Below are the code and all the weights of a small trained network. Each question names an input and a class and asks about switching units off, where a switched-off unit gives its printed mean instead of its output.

import numpy as np


def w(rows, s, z=0):
    codes = np.array(rows[::2]) - 128.0
    scale = np.full(codes.shape[1], s)
    scale[-1] = z or s
    return codes * scale


def f(y):
    return np.maximum(y, 0)


def log_softmax(a):
    a = a - a.max(-1, keepdims=True)
    return a - np.log(np.exp(a).sum(-1, keepdims=True))


def net(x, mask):
    res = np.array(x, float).reshape(1, 8) / 4 @ E
    y = f(res @ A[0][:, :-1].T + A[0][:, -1])
    res = res + np.where(mask, y, B[0][:, -1]) @ B[0][:, :-1]
    return log_softmax(res[-1] @ U[:, :-1].T + U[:, -1])


A, B = {}, {}
E = w([
[137,206,202,149],'x0',
[107,69,215,157],'x1',
[228,159,215,71],'x2',
[229,43,106,70],'x3',
[149,139,165,190],'x4',
[193,130,91,254],'x5',
[188,173,193,78],'x6',
[174,232,93,63],'x7',
],0.0074)
A[0] = w([
[174,85,73,68,181],'neuron 0',
[144,79,136,108,14],'neuron 1',
[101,180,134,97,209],'neuron 2',
[82,198,167,78,145],'neuron 3',
[83,130,211,226,210],'neuron 4',
[119,93,127,97,51],'neuron 5',
[87,131,98,249,138],'neuron 6',
[158,157,79,94,50],'neuron 7',
[134,43,150,54,137],'neuron 8',
[131,189,123,113,68],'neuron 9',
[88,205,125,100,84],'neuron 10',
[72,200,160,70,254],'neuron 11',
[124,116,63,250,155],'neuron 12',
[174,134,59,86,79],'neuron 13',
[134,56,148,119,134],'neuron 14',
[174,118,229,163,77],'neuron 15',
[162,156,198,140,99],'neuron 16',
[182,123,29,77,153],'neuron 17',
[240,150,134,105,111],'neuron 18',
[122,183,224,93,195],'neuron 19',
[177,143,57,159,133],'neuron 20',
[154,8,96,97,171],'neuron 21',
[159,140,200,158,68],'neuron 22',
[134,183,94,116,143],'neuron 23',
[180,99,43,191,164],'neuron 24',
[105,115,80,204,129],'neuron 25',
[158,148,255,240,140],'neuron 26',
[107,55,100,144,34],'neuron 27',
[139,147,196,146,70],'neuron 28',
],0.011,0.0062)
B[0] = w([
[118,131,213,76,226],'neuron 0',
[71,159,247,8,140],'neuron 1',
[183,154,40,105,201],'neuron 2',
[141,161,53,109,204],'neuron 3',
[174,48,42,151,251],'neuron 4',
[134,84,226,59,142],'neuron 5',
[62,118,97,172,241],'neuron 6',
[145,200,134,132,160],'neuron 7',
[220,95,152,33,210],'neuron 8',
[42,120,171,79,158],'neuron 9',
[63,202,113,69,173],'neuron 10',
[207,166,2,89,247],'neuron 11',
[3,49,127,190,254],'neuron 12',
[59,195,230,60,181],'neuron 13',
[137,98,189,131,184],'neuron 14',
[219,117,194,179,189],'neuron 15',
[182,161,70,160,181],'neuron 16',
[109,184,215,105,226],'neuron 17',
[130,166,175,160,211],'neuron 18',
[212,148,63,121,237],'neuron 19',
[41,153,168,109,189],'neuron 20',
[92,60,223,51,247],'neuron 21',
[204,113,189,145,168],'neuron 22',
[68,169,209,46,176],'neuron 23',
[34,133,206,123,234],'neuron 24',
[17,87,110,159,211],'neuron 25',
[213,53,73,218,244],'neuron 26',
[86,38,209,81,176],'neuron 27',
[193,143,143,153,162],'neuron 28',
],0.0078,0.0097)
U = w([
[117,210,33,108,4],'0',
[145,68,164,55,112],'1',
[198,112,141,207,3],'2',
[99,189,180,103,209],'3',
[121,124,60,91,219],'4',
[2,50,64,224,102],'5',
],0.0087,0.0035)

Each question gives the input, the list of numbers given to net, and the class t.
The units are the neurons (one row each of A and B). Each row of codes is followed by its name. A weight is (code - 128) times the scale printed after its matrix; where a second scale follows, it is the last column's (A, B and U).
mask holds one flag per neuron, in row order. A switched-off neuron (its flag False) gives its mean, the last column of its row in B, instead of its output. The means were averaged over made-up inputs and are rounded, as every weight is.
A unit's drop is (log p(t) with every unit on - log p(t) with that unit switched off) / (log p(t) with every unit on - log p(t) with every unit switched off).
The circuit of an input: a set's keep is (log p(t) with only the set's units on - log p(t) with every unit switched off) / (log p(t) with every unit on - log p(t) with every unit switched off). Starting from the 12 units with the biggest drops (on a tie, the unit counted first), units are removed one at a time, each time the one whose removal leaves the highest keep (on an exact tie, the one counted first), for as long as the keep stays at least 0.8.
circuit, biggest first: the units of the circuit, biggest drop first
top k neurons: the k neurons with the biggest drops, biggest first
drop when u is switched off: that unit's drop, to one decimal
input [-5,-8,0,7,-2,-1,-6,0], class 3: circuit, biggest first	[neuron 17; neuron 13]
input [3,1,2,-8,3,8,4,7], class 2: top neuron	[neuron 26]
input [8,-8,7,6,-1,-2,-1,0], class 3: circuit, biggest first	[neuron 18; neuron 4]
input [5,8,-3,7,8,-1,-5,1], class 2: circuit, biggest first	[neuron 15; neuron 26]
input [7,-1,0,3,-4,0,-7,-1], class 5: circuit, biggest first	[neuron 8; neuron 19]
input [3,-7,-6,3,-8,-2,6,8], class 3: top 4 neurons	[neuron 17; neuron 13; neuron 23; neuron 0]
input [7,6,-6,-4,6,6,5,4], class 2: top 3 neurons	[neuron 15; neuron 26; neuron 22]
input [-8,-5,-8,-1,7,-8,4,1], class 3: top 2 neurons	[neuron 4; neuron 26]
input [-6,2,-8,-1,-5,-3,2,-3], class 1: top 2 neurons	[neuron 21; neuron 8]
input [-6,-5,8,1,6,-6,6,4], class 3: drop when neuron 11 is switched off	-0.5
input [-4,-4,6,-3,-5,-1,5,-4], class 4: drop when neuron 24 is switched off	0.2
input [-7,-3,-2,7,-1,0,-7,7], class 3: drop when neuron 13 is switched off	0.1
